(in the rows, 128 means zero)
Known rows:
[121 123 103 154 118 153  91 137 139 143 145 136 113 156 128 146 140 136
 123 121  99 139  90  99 142 144 103 138 127 166 129 156 140 156 129 115
 127 120 110 136 113 176 128 138 119 109]: (1268)
[127  98  93 138 132 143 104 131 160 145 175 126 111 148 136 121 168 150
 135 118 130 131  74 107 118 152 129 129 134 143 130 138 123 147 135  79
 144 114  74 132 111 166 107 189 124 127]: (1258)
[119  97 114 122 135 130 129 146 171 155 189 143 136 152 116 133 151 156
 118 133 125 122  82 112 110 148 138 127 134 150 140 150 116 141 136  71
 139 116  89 155  84 155 120 176 132 115]: (855)
[119 117 101 125 121 127  48 153 117 138 115 105 133 147 144 136 154 153
 138 109  91 136 104 117 128 154 108 125 137 133 138 130 139 156  99 119
 148 118  93 148 118 167 147 141  71 111]: (1228)
[121 120 112 149 126 153  99 141 148 150 149 145 131 151 118 141 145 147
 117 130  99 126  91 114 126 147 107 129 132 156 135 151 135 151 114 107
 139 118 107 142 111 165 126 138 106 114]: (524)
[105 111 114 128 129 123 118 138 163 139 179 142 155 142 121 104 165 163
 138 155 123 123  86 156  96 180 120 136 137 123 135 143 121 151 115  85
 147 113  95 147 108 148 132 173 107 119]: (107)
[100  94 103 112 126 112 135 137 159 149 179 150 152 144 115 107 152 164
 156 134 133 113  86 148  98 171 134 128 135 117 124 149 126 140 115  66
 150 120  85 159 109 154 133 167 113 101]: (203)
[127 102  82 144 125 142  93 128 152 138 172 118  92 152 146 126 162 139
 141 109 128 143  72  92 133 149 124 140 129 154 124 142 129 151 149  87
 134 114  76 126 115 176 111 188 138 123]: (209)
[112 135  83 186 142 146 144 117 132 127 166 162 146 163 138 140 123 139
 141 135 114 153  92 117 135 181  88 136 129 160 128 171 138 151 169 131
 149 101 107 118 137 172 148 110 173  84]: (932)
[125  92  91 148 147 138 129 131 163 136 185 143 149 149 130 114 169 161
 138 137 141 123  83 118  99 161 126 122 137 125 139 134 109 139 137  76
 163 104  78 137 114 156 111 182 125 122]: (1066)
[123  99 112 137 131 152 138 144 159 168 162 167 142 153  96 147 131 153
 121 122 112 106  91 100 116 130 124 114 135 150 135 157 131 137 111  79
 148 122  98 161 102 160 120 135 110 102]: (350)
[101 113 138 124 146 130  54 151 160 154 132 116 157 139 123 146 172 136
  99 123 108 113 106 143 113 150 127  81 143 125 154 111 145 145  65  97
 170 126  95 134  99 156 103 103  85 116]: (123)
[101 119 118  92 116 123  81 134 154 167 170 106  77 142 136 126 155 144
 131  95 107 138  62 139 144 161 138 132 131 168 112 157 161 153 117  84
 119 138  67 131 100 175 126 170 127 115]: (830)
[ 90  97  84 120 129  97  67 132 138 116 157 110 132 161 158 131 162 130
 148 112 137 152 103 123 137 166 131 130 125 125 126 129 135 145 138  93
 139 120  96 138 106 181 124 147 147  92]: (243)
[136  94 107 134 136 152 117 140 172 156 183 136 120 143 120 119 170 160
 123 128 127 116  72 105 104 144 134 124 137 144 139 137 114 143 125  68
 148 113  73 141 101 156 101 198 107 137]: (599)
[101 112  92 147 112 132  88 118 148 134 161 110 108 143 151 100 169 137
 183 136 121 147  82 140 115 181 103 142 138 123 124 146 133 165 119 110
 128 103  98 128 130 154 133 173 116 117]: (1017)
[128 116 123 155 134 162 121 147 163 157 160 160 144 150 103 144 144 153
 102 142 101 115  91 109 113 139 111 123 136 158 145 152 124 148 112  98
 145 115 108 148 102 156 119 141 104 119]: (195)

Facts:
(20): γ fegra
(772): γ bravu
(851): γ bravu
(1268): Δ (855), (406); γ staklu
(477): γ grideten
(612): ψ (932); γ staklu
(1238): Δ (861), (315), (558); ψ (69), (1017); γ grideten
(183): Δ (959), (394), (1255); γ staklu
(695): Δ (1121), (231), (851), (457); ψ (772); γ floskistam
(1228): Δ (134), (878); ψ (855), (229); γ staklu
(134): ψ (1301), (107); γ ploful
(69): γ ploful
(861): γ floskistam
(457): ψ (195), (851), (243); γ staklu
(408): Δ (613), (720); ψ (300); γ bravu
(61): Δ (613); γ bravu
(184): Δ (1281), (883), (82), (599), (1255); ψ (1268), (1278), (463), (923); γ floskistam
(1184): γ floskistam
(907): ψ (166), (107); γ floskistam
(394): γ ploful
(623): Δ (1278); γ grideten
(1281): ψ (72), (195); γ bravu
(1341): ψ (1086), (562), (1087); γ bravu
(1170): γ ploful
(514): γ bravu
(209): Δ (826), (350), (190), (315); ψ (1258); γ ploful
(1279): Δ (203), (107), (867); γ bravu
(463): γ fegra
(889): Δ (477), (924), (315), (458); ψ (1278), (607); γ ploful
(190): γ staklu
(613): γ bravu
(1087): Δ (987), (1147), (68), (300); γ ploful
(406): γ ploful
(185): γ staklu
(72): Δ (1034), (1091), (1121), (607); γ floskistam
(211): γ bravu
(524): γ staklu
(31): Δ (3); γ staklu
(193): γ fegra
(835): γ bravu
(199): Δ (1301), (914); ψ (68), (35); γ fegra
(855): γ bravu
(644): γ ploful
(105): Δ (200); γ fegra
(200): ψ (477), (725); γ ploful
(826): γ bravu
(923): Δ (835), (509), (1170); γ staklu
(696): ψ (851); γ staklu
(1136): γ floskistam
(1120): γ bravu
(725): γ staklu
(588): Δ (851); ψ (82); γ bravu
(1258): γ ploful
(377): γ floskistam
(599): γ ploful
(6): Δ (463), (1281), (185), (1341); γ bravu
(1118): ψ (1014); γ ploful
(229): γ floskistam
(841): ψ (779), (1255); γ ploful
(878): ψ (1278), (623), (406), (107); γ grideten
(883): γ fegra
(82): γ fegra
(764): Δ (350), (1139), (323); γ floskistam
(711): Δ (195), (855), (1028), (315), (612); ψ (231), (1255); γ floskistam
(562): γ fegra
(779): Δ (1066), (1120); γ staklu
(1160): Δ (883); γ grideten
(961): Δ (350); γ floskistam
(107): γ staklu
(689): Δ (231), (393); ψ (231); γ floskistam
(830): Δ (925), (509); γ bravu
(1034): γ floskistam
(1086): Δ (644), (254); γ floskistam
(315): γ bravu
(195): γ staklu
(867): ψ (377), (1136); γ bravu
(317): γ ploful
(3): ψ (961), (1258), (243); γ fegra
(914): γ ploful
(972): Δ (562), (720), (317), (814); ψ (851); γ bravu
(1091): ψ (231); γ floskistam
(1049): γ ploful
(123): ψ (1279); γ staklu
(166): Δ (1049); γ staklu
(932): Δ (229), (69); γ staklu
(784): ψ (31); γ fegra
(350): γ grideten
(1048): ψ (315); γ grideten
(1139): ψ (1121), (35); γ bravu
(1014): Δ (1184), (123); γ bravu
(254): ψ (826), (1120); γ staklu
(1017): Δ (784), (203); γ fegra
(323): ψ (315), (1017); γ bravu
(1028): γ ploful
(509): ψ (759); γ fegra
(558): γ bravu
(68): γ ploful
(924): γ ploful
(550): γ staklu
(268): ψ (772), (855), (394); γ bravu
(243): Δ (696); γ bravu
(624): γ grideten
(1015): Δ (550), (203), (211), (193); ψ (20), (1028); γ grideten
(1066): ψ (851); γ ploful
(1147): ψ (6), (82); γ ploful
(35): Δ (624), (477), (1139), (725), (457); γ staklu
(1278): γ ploful
(231): γ floskistam
(539): Δ (514), (1136); ψ (1160), (599); γ staklu
(203): ψ (350); γ grideten
(1255): γ bravu
(1302): Δ (195), (987), (1118); ψ (779), (924); γ ploful
(1121): γ ploful
(213): Δ (268), (185), (907); γ ploful
(607): γ staklu
(814): ψ (514), (1028), (1170); γ grideten
(300): γ staklu
(393): ψ (183); γ ploful
(987): ψ (185); γ staklu
(1301): γ ploful
(959): γ fegra
(925): ψ (932); γ bravu
(759): Δ (851), (841); γ fegra
(458): ψ (213); γ floskistam
(720): γ grideten

Rows:
No name comes twice in this set of rows, the named rows included.
[113 117 143 127 123 157 104 134 191 186 178 111  92 126 118 113 174 140
 134 135 106 117  58 141  99 160 127 111 151 152 141 148 140 162  85  84
 132 113  74 126  99 132 108 175 103 145]  (509)
[ 92 108 109 106 138 115  32 140 133 143 122 103 129 150 146 151 161 130
 120  86 110 135 107 132 148 148 129  92 132 131 129 120 164 143  85 103
 154 137  88 131 109 186 111 103 104  95]  (1014)
[118 114 133 168 130 184 117 125 183 173 163 152 117 142 102 136 157 131
 120 142 107 113  81 117 111 136 106 107 141 153 141 154 137 155  86 100
 136 111 113 128 111 149  90 133 108 128]  (562)
[113 103  97 113 116 120  90 141 147 143 169 118 100 156 139 131 150 146
 138 109 117 143  80 107 137 150 131 146 126 157 122 151 133 150 141  86
 119 125  87 148  97 175 131 181 130 109]  (6)
[128 101  86 133 121 142  86 131 151 142 168 116  89 149 144 121 166 145
 143 107 125 139  72  96 132 148 126 141 131 152 122 141 130 151 140  85
 131 118  74 130 114 175 112 195 122 127]  (213)
[ 96 106  85 110 121 108  96 128 134 128 168 127 126 153 144 110 154 157
 161 118 125 143  86 147 131 178 122 147 125 132 110 151 139 148 134  91
 132 123  90 143 119 178 141 171 125  97]  (1279)
[125 117 101 171 116 172  91 125 146 151 142 126  95 152 134 139 147 126
 149 123  99 141  87  91 133 140  95 129 136 157 133 155 138 163 116 123
 124 105 111 128 124 162 120 141 114 117]  (759)

The same things again, as new rows of numbers:
Known rows:
[115 109 100 148 113 156 114 165 116 118 148 133 129  92  93 120  85 144
 162 156 107 143 111  88 101 129  97  85 120 155 144 118 130 103 148 140
 123 154 132 144 157 134 110]: (350)
[171 148 106 164 114  93 122 163  96  95 116 143 139 184 133 142  77  92
 140 104 146 129 139 112 134 131  90 152 161 145 111  67 119 144 116 147
 138  77 103 171 127 119 117]: (1341)
[109 123 140  91 132 158 121 129 140 106 137 125 130  96 162 138 115 156
 127  97 108  95 114 164 159 128 179 127  95  94 151 154 120 132 106 124
 105 128 113 111 131  99 117]: (377)
[134 153  99 172 123 127 111 133  98 116 121 143 122 140  98 126  89 132
 140 126  98 114 118 109 100 116  71 123 165 124 142 131 139 137 142 154
 121 106 125 169 101 100  92]: (323)
[112 135 132 169 112  92 140 131 128 168 124 126 110 120 108 116 107 133
 169 165 106 134 102  86 171 120  72 139 150 115 158 139 133 110 158 106
 117 147 152 151 147 144 119]: (1118)
[169 150 106 164 115  94 123 163  97  95 117 143 139 183 134 142  75  91
 137 103 145 129 139 111 135 132  89 151 161 143 111  69 119 144 116 147
 137  77 102 171 127 117 114]: (268)
[ 96 121 140 150 109  88 116 150 141 125 130 129 150 171 144 111  80  84
 123 140 125 148 160 149 160 133  84 152  99 186  90  91  99  93 124 140
 151 112 104 136 142 103 190]: (185)
[118 125 137 116 110 116 111 177 117  97 135 134 142 146 165 134  75 124
 172 107 120 100 121 151 198 134 115 149  96 122 140 104  91 112 110 128
 105  99 100 144 156  88 151]: (907)
[ 88 119 143 119 128 145 126 105 158 134 132 120 139 120 133 116 140 109
  79 130 111 143 154 163 100 128 146 133  94 159 105 144 130 105 119 139
 150 141 123 105 110 114 175]: (524)
[131 103 121  87 140 168 149 114 152 118 148 117 119  69 109 147 195 149
  70 121 153 144 122 111  86 138 213  79  96 102 141 147 152 135 108 130
 140 152 142  95 129 182  77]: (1238)
[171 148 105 164 114  94 123 162  97  96 116 142 140 183 133 141  76  91
 136 104 145 129 138 113 133 132  88 150 161 143 111  68 121 143 115 147
 138  78 103 171 127 117 116]: (1255)
[ 84 127 132 164 115 121 107 122 143 145 134 130 135 119 105  95  91 117
 126 157  92 137 141 144 118 118  67 126 105 177 128 154 120  87 147 149
 140 150 128 133 117  85 179]: (607)
[ 88 133 133  77 126 167 137  97 144 112 138 115 118  71 156 150 221 172
 120 134  92  85 122 178 101 135 217  93  86  89 155 187 147 144 129 112
 133 140 120 100 105  95  65]: (1086)
[ 89 144 115 159 103 100 140 102 116 167 124 122 113 121 102 128 165 166
 189 178  90 113 105  89 140 128  89 123 150 124 156 169 139 116 167  92
 144 152 147 163 153 111  88]: (644)
[133 102 112 101 125 164 134 141 133 104 148 123 134  94 111 142 124 137
 112 131 145 147 120  98  93 138 183  93 106 133 128 104 137 129 122 126
 138 146 127 115 155 161 100]: (1048)
[107 145 156 118 137  90 104 115 121 159  91 138 101 194 156 115  80 166
 149 158 117 137 108  76 180 124 129 116 145 182 166 105 117 120 146  73
 160 170 116 178 153 149  97]: (134)
[ 89 120 148  97 143 166 142  99 167 145 136 116 124  82 132 130 209 124
  60 120 118 138 156 173  88 128 201 115  85 124 122 172 149 111 106 141
 152 147 139  91  87 149 146]: (1268)

Rows:
No name comes twice in this set of rows, the named rows included.
[134 116 150  74 137 164 149 128 155  95 136 118 130 102 169 151 150 131
  74  70 170 102 138 176 166 142 219 145  80  89 137 137 129 145  76 115
 121  98 105  95 119 150 109]  (184)
[151 147 120 108 151 165 148  99 121 117 123 125 112  94 121 149 206 140
  61  83 140 115 135 149  83 127 209 113 146  89 137 161 154 158  99 148
 137 104 136 113  82 166  63]  (588)
[131 126 143 126 125 120 158 110 147 165 121 118 114 122 137 138 167 125
 122 143 146 141 108  95 148 132 159 145 137  98 148 130 141 137 138  93
 134 138 151 120 141 171 108]  (1258)
[110 121 143  96 137 155  91 152 108  97 140 143 111 188 133 118  73 168
 141 149 116 146 118  75 112 132 156  71 115 193 165  83 113 112 131  76
 162 174  99 177 161 134  90]  (878)
[157 146 110 138 136 149 132 110 104 104 119 134 128 141 121 145 131 124
  88  94 129 121 131 129  91 126 153 131 157 105 126 119 143 154 113 146
 137  98 119 146  96 128  82]  (772)

The same things again, as new rows of numbers:
Known rows:
[149 154 161 126 148 128 121 117 133  95 153 117   7 133  98 144  95 150
 104  96  91 134 105 151 105  98 156 149]: (72)
[154 146 120 120 150 168 150 117 110  87 106 111 208 177 100 118 135 153
 177 113  88 111 109 132 111 117 159 168]: (711)
[150 115 134  93 149 120 148 164 150  86 141 149  37 113 117 117 148 121
  95 105 134 116 152 119  90 104 157 135]: (61)
[152 115 133  91 151 123 149 163 150  86 147 149  26 109 111 117 155 119
  95 105 140 113 154 120  86 102 161 143]: (408)
[149 150 155 123 147 134 130  83 135  92 126 121  59 142 102 145 117 147
 107 109 128 121 134 116  95 115 155 165]: (1086)
[145 155 159  92 140 101 137  77 138 162  97 141  10 127 177 149 165 127
 102 113 100 109 158 120 109 115 159 165]: (830)
[ 88 136 110 162 141 137 153 136 139 159 138  95  96 118 180 115  96 127
  97 169 164 152 108 107 103 163 106 111]: (107)
[134 122 120 137 131 158 113 114 133 151 152 134 171 119 136 130 125 120
 127 132 153 111 152 127 146 158 113 103]: (69)
[145 132 120 126 140 109 116 134 137 133 116 126 134 132 175 122 147 126
 116 137 150 144 121 114 135 130 106 102]: (123)
[151 118  90 153  83 168 127 161 117 154 145 114 219 131 110 121 127 110
 181 104 120 114 119 148 149 157 130 137]: (924)
[152 116 127 138 140 119 111 112 145  83 155 140 178 120 137 115 169 112
  95 112 169 149 159 121 126 118 115  92]: (720)
[ 69 116 144 163 106 144 153  88 114 169 152  93 120 116 171 114  96 120
  95 169 168 154 128 107 145 170 111 110]: (203)
[104 119 104 142 133  82 118  81 121 151 135 141 196 115 122 126 155 144
 106 134 136 139 135 132 121 147 130  94]: (3)
[130 122 118 135 129 157 115 116 131 149 152 134 171 119 131 128 123 119
 128 134 153 110 150 129 148 157 113 101]: (1049)
[154 115 100 151  74 139 145 192 135 167 110 128 201 114 109 123 120 106
 128  92 108 150 109 142 155 115 149 109]: (1139)
[ 64 120  97 161 138  97 153  83 125 168 149  98 172 107 130 116 100 146
  99 170 158 149 112 112  96 172 135 102]: (193)
[145 115  94 115 146  82 115 100 149  88 153 152 204 114 114 116 167 131
  97 105 165 143 152 124  87 145 140  89]: (562)

Rows:
No name comes twice in this set of rows, the named rows included.
[152 122 117 137 117 159 148  93 107  88 106  95 174 164 111 118 157 116
 126 144  91 115 128 152  99 104 157 170]  (1238)
[145 135 159 105 139 113 139 180 139 153 146 139   4 114 101 126  98 132
 103  98  89 128 106 151 146  98 156 113]  (588)
[122 151 134 116 145  81 118  95 123 109 153 126  16 114 105 135 116 148
 106 107  88 131 105 153  93  99 157 105]  (759)
[ 77 147 156 160 146 156 155  76 114  94 149  93  12 117 121 117  94 130
  94 172 124 123 122 134  83 122 157 168]  (1015)
[105 123 109 129 139  81 124  84 120 124 128 135 180 115 112 127 153 145
 105 139 115 130 128 141 101 134 146 109]  (20)
[ 66 149 106 159 146 107 157  77 126 117 145  94  50 113 111 117  97 148
  94 171 115 127 111 127  81 159 158 163]  (1017)
[153 150 106 101 150 148 144 143 118  85 104 111 142 159 150 116 151 148
 161 148  92 116 109 134 106 111 127 168]  (1268)
[ 67 117 160  90 138  97 148 138 134  85  97 146  19 114 102 148  99 121
 144 161  94 108 123 127  92  96 128 165]  (6)
[ 64 114 138 104 100 134 112 130 123 106 123 149 195 111 101 149  99 111
 184 160 160 107 136 122 147 126 103 123]  (599)
[153 119  90 144  85 153 134 173 122 139 100 104 215 152 157 117 154 110
 169 113 121 148 108 126 121 136 110 154]  (190)
[150 130 106 155  88 121 111 194 133 167 145 113 112 132 122 122 111 109
 134  93 108 156 105 151 152 101 105  92]  (457)

Now the same things, written a new way:
Known rows:
[118 121 121 127 123 127 121 128 120 122 127 107 130 110 134 129 126 114
 124 110 132 118 126 127 149 117 117 122]: (200)
[138 134 135 102 173 121 135 130 127 121 128 161 128 106 130 118 115 123
 141 147 118 127 142 134 138 114 107 118]: (607)
[135 115 120 106 134 126 122 130 143 121 136 112 118 111 125 117 201 118
 184 113 139 110 126 126 104 115 121 126]: (107)
[113 137 134 134 115 138 123 129 116 143 122 169 118 159 124 128 134 169
 121 122 111 109 125 123 106 136 197 166]: (889)
[184 112 134 140 113 132 119 123 173 123 129 108 125 127 125 120 112 119
 119 108 176 146 135 117 174 115 105 120]: (883)
[138 125 128 137 115 128 124 117 116 178 122 184 115 127 125 128 137 187
 119 128 109 106 124 124 108 116 199 169]: (764)
[113 126 127 128 159 123 122 144 127 123 134 109 134 128 126 129 116 118
 130 129 136 132 125 136 135 113 102 132]: (878)
[113 112 126 135 111 133 121 121 118 127 125 145 116 126 123 159 138 121
 119 158 112 156 126 122 104 114 152 120]: (408)
[118 124 125 126 149 123 123 115 125 123 130 109 128 124 123 114 115 117
 122 137 117 116 125 120 137 127 118 119]: (514)
[111 119 123 113 117 129 122 125 120 123 122 108 125 107 130 141 132 118
 118 121 121 114 126 125 127 112 123 125]: (1258)
[123 112 128 178 125 123 135 126 126 121 146 107 118 116 128 119 120 119
 123 134 112 169 127 120 155 126 107 117]: (613)
[119 119 125 117 136 128 121 113 122 122 124 118 124 132 124 114 115 120
 118 130 112 112 125 120 119 115 133 126]: (772)
[115 117 134 104 109 127 122 152 118 135 121 162 119 176 124 113 115 152
 117 116 122 132 126 120 107 125 129 124]: (1268)
[159 167 145 166 114 122 123 141 123 124 130 151 116 136 124 123 116 117
 127 151 117 108 126 129 129 133 108 161]: (624)
[196 161 125 185 108 122 140 117 118 121 131 132 119 133 125 117 116 117
 124 162 114 106 126 118 139 200 133 150]: (1139)
[161 112 120 129 121 142 133 114 193 124 136 109 121 115 127 112 117 120
 121 117 150 116 133 118 174 110 108 120]: (1281)
[177 114 131 130 113 133 121 123 166 122 126 108 127 131 127 115 112 119
 121 108 168 141 133 118 160 112 102 118]: (463)

Rows:
No name comes twice in this set of rows, the named rows included.
[115 141 145 134 114 129 122 135 122 184 122 173 120 201 125 111 111 207
 119 114 114 148 125 120 106 114 155 140]  (711)
[112 113 124 129 108 134 125 121 116 131 123 156 117 127 125 170 140 117
 120 157 113 159 127 124 102 110 167 119]  (972)
[113 110 128 135 112 130 120 116 116 122 125 133 114 129 124 136 131 119
 118 151 115 144 126 123 109 112 144 117]  (61)
[155 175 125 225 112 122 168 138 123 122 139 106 117 189 124 120 112 144
 120 112 136 113 126 119 117 250 127 138]  (315)
[160 116 121 108 128 127 129 139 185 125 142 107 127 110 124 111 113 118
 119 114 173 129 136 119 143 112 104 118]  (185)
[123 178 138 126 150 124 150 116 120 122 123 138 123 107 142 145 115 120
 143 136 110 112 140 130 186 115 103 120]  (1121)
[150 140 122 122 181 124 125 119 116 120 127 108 216 125 156 124 134 160
 126 191 164 128 125 227 181 142 182 118]  (509)
[112 112 146 103 118 147 124 135 166 121 123 116 122 135 126 172 115 118
 121 116 133 118 127 120 113 119 101 143]  (1160)
[114 130 131 141 114 138 123 133 117 143 122 157 116 160 125 122 143 188
 119 122 113 107 126 121 104 144 218 170]  (209)
[154 122 142 104 112 126 123 127 118 155 122 223 116 132 124 126 132 138
 120 177 113 108 127 127 107 118 168 163]  (35)

